Below are the code and all the weights of a small trained network. Each question names an input and a class and asks about switching units off, where a switched-off unit gives its printed mean instead of its output.

import numpy as np


def w(rows, s, z=0):
    codes = np.array(rows[::2]) - 128.0
    scale = np.full(codes.shape[1], s)
    scale[-1] = z or s
    return codes * scale


def norm(h):
    return h / np.sqrt((h * h).mean(-1, keepdims=True) + 1e-5)


def f(y):
    return y / 2 * (1 + np.tanh(0.7978845608 * (y + 0.044715 * y**3)))


def log_softmax(a):
    a = a - a.max(-1, keepdims=True)
    return a - np.log(np.exp(a).sum(-1, keepdims=True))


def net(x, mask):
    res = np.array(x, float).reshape(1, 6) / 4 @ E
    u = 0
    for l in range(4):
        y = f(norm(res) @ A[l][:, :-1].T + A[l][:, -1])
        res = res + np.where(mask[u : u + 3], y, B[l][:, -1]) @ B[l][:, :-1]
        u += 3
    return log_softmax(norm(res)[-1] @ U[:, :-1].T + U[:, -1])


A, B = {}, {}
E = w([
[133,122,116,130,146,129,122,132,138,116,147],'x0',
[118,110,156,120,149,127,130,136,126,133,145],'x1',
[167,83,103,82,248,165,189,77,120,144,19],'x2',
[93,92,181,129,85,157,175,82,230,62,92],'x3',
[104,224,166,109,151,1,151,102,162,108,126],'x4',
[156,121,132,152,137,121,135,157,137,121,122],'x5',
],0.0089)
A[0] = w([
[163,136,64,105,221,83,139,121,7,188,110,67],'L0N1',
[128,188,131,127,203,83,139,99,111,135,103,2],'L0N2',
[184,142,85,84,251,125,158,71,64,159,59,54],'L0N3',
],0.012,0.0052)
B[0] = w([
[207,252,188,125,155,207,81,79,103,84,186,253],'L0N1',
[153,76,114,98,86,66,153,58,107,100,172,181],'L0N2',
[1,74,92,208,199,128,134,228,167,185,41,255],'L0N3',
],0.0091,0.0095)
A[1] = w([
[148,163,124,75,207,25,157,87,160,117,67,15],'L1N1',
[176,57,94,100,155,251,137,125,94,144,84,2],'L1N2',
[133,95,155,99,160,179,184,61,234,70,59,69],'L1N3',
],0.018,0.0028)
B[1] = w([
[136,28,119,129,39,148,210,78,38,108,203,211],'L1N1',
[129,65,130,117,65,50,204,63,77,107,203,247],'L1N2',
[178,249,168,138,178,176,35,124,162,126,90,252],'L1N3',
],0.011,0.013)
A[2] = w([
[19,192,154,171,120,130,112,185,84,99,196,196],'L2N1',
[142,18,137,88,97,49,237,38,121,96,130,66],'L2N2',
[244,172,93,13,201,163,89,150,2,170,95,4],'L2N3',
],0.013,0.0019)
B[2] = w([
[179,98,81,94,100,147,98,142,123,169,122,221],'L2N1',
[131,81,115,68,29,121,132,127,118,131,146,253],'L2N2',
[192,245,167,144,194,104,89,91,225,152,129,174],'L2N3',
],0.011,0.015)
A[3] = w([
[104,58,134,108,224,141,192,85,159,117,7,81],'L3N1',
[105,160,187,112,143,189,81,117,179,59,60,2],'L3N2',
[123,95,74,73,125,123,81,207,203,180,57,130],'L3N3',
],0.021,0.00092)
B[3] = w([
[22,153,115,133,56,56,168,252,187,61,104,208],'L3N1',
[197,146,103,125,206,142,92,109,106,192,150,249],'L3N2',
[7,121,158,165,182,92,207,166,152,66,56,214],'L3N3',
],0.013,0.011)
U = w([
[2,135,133,157,147,76,150,246,165,122,76,113],'0',
[231,234,178,130,238,181,53,65,148,182,139,254],'1',
[151,44,148,66,41,135,152,53,55,138,187,3],'2',
],0.0079,0.0006)

Each question gives the input, the list of numbers given to net, and the class t.
The units are the neurons (one row each of A and B). Each row of codes is followed by its name. A weight is (code - 128) times the scale printed after its matrix; where a second scale follows, it is the last column's (A, B and U).
mask holds one flag per neuron, layer by layer. A switched-off neuron (its flag False) gives its mean, the last column of its row in B, instead of its output. The means were averaged over made-up inputs and are rounded, as every weight is.
A unit's drop is (log p(t) with every unit on - log p(t) with that unit switched off) / (log p(t) with every unit on - log p(t) with every unit switched off).
The circuit of an input: a set's keep is (log p(t) with only the set's units on - log p(t) with every unit switched off) / (log p(t) with every unit on - log p(t) with every unit switched off). Starting from all 12 units, units are removed one at a time, each time the one whose removal leaves the highest keep (on an exact tie, the one counted first), for as long as the keep stays at least 0.8.
circuit, biggest first: the units of the circuit, biggest drop first
unit that matters most: the unit with the biggest drop
k most important neurons: the k neurons with the biggest drops, biggest first
drop when u is switched off: that unit's drop, to one decimal
input [-1,4,6,-4,6,3], class 0: circuit, biggest first => (L0N3)
input [-2,7,3,6,6,8], class 1: 2 most important neurons => (L1N3, L1N2)
input [-6,3,5,0,7,1], class 2: 2 most important neurons => (L1N1, L0N2)
input [5,-5,2,2,2,6], class 0: 4 most important neurons => (L0N3, L0N1, L1N2, L3N1)
input [6,2,8,7,-3,-7], class 0: 3 most important neurons => (L0N3, L3N1, L0N1)
input [7,6,2,2,2,4], class 0: 2 most important neurons => (L0N3, L0N1)
input [2,6,-5,-1,2,5], class 0: 3 most important neurons => (L1N2, L1N1, L3N3)
input [-4,-7,-2,-3,-3,-3], class 1: 2 most important neurons => (L0N3, L1N1)
input [-7,7,-7,4,0,0], class 0: 2 most important neurons => (L1N2, L1N1)
input [6,-1,7,5,6,1], class 0: 3 most important neurons => (L0N3, L3N1, L1N2)
input [-6,-8,2,-6,7,4], class 2: 3 most important neurons => (L0N2, L1N1, L1N3)
input [8,-2,-2,2,-1,-1], class 0: 2 most important neurons => (L0N1, L3N3)
input [-4,-5,3,7,-1,-5], class 1: drop when L1N3 is switched off => 1.9
input [-5,-1,-8,6,-8,-6], class 0: drop when L1N3 is switched off => 0.9
input [3,-4,-2,4,7,0], class 2: unit that matters most => L1N1
input [1,-7,4,8,1,2], class 1: drop when L1N3 is switched off => 3.0
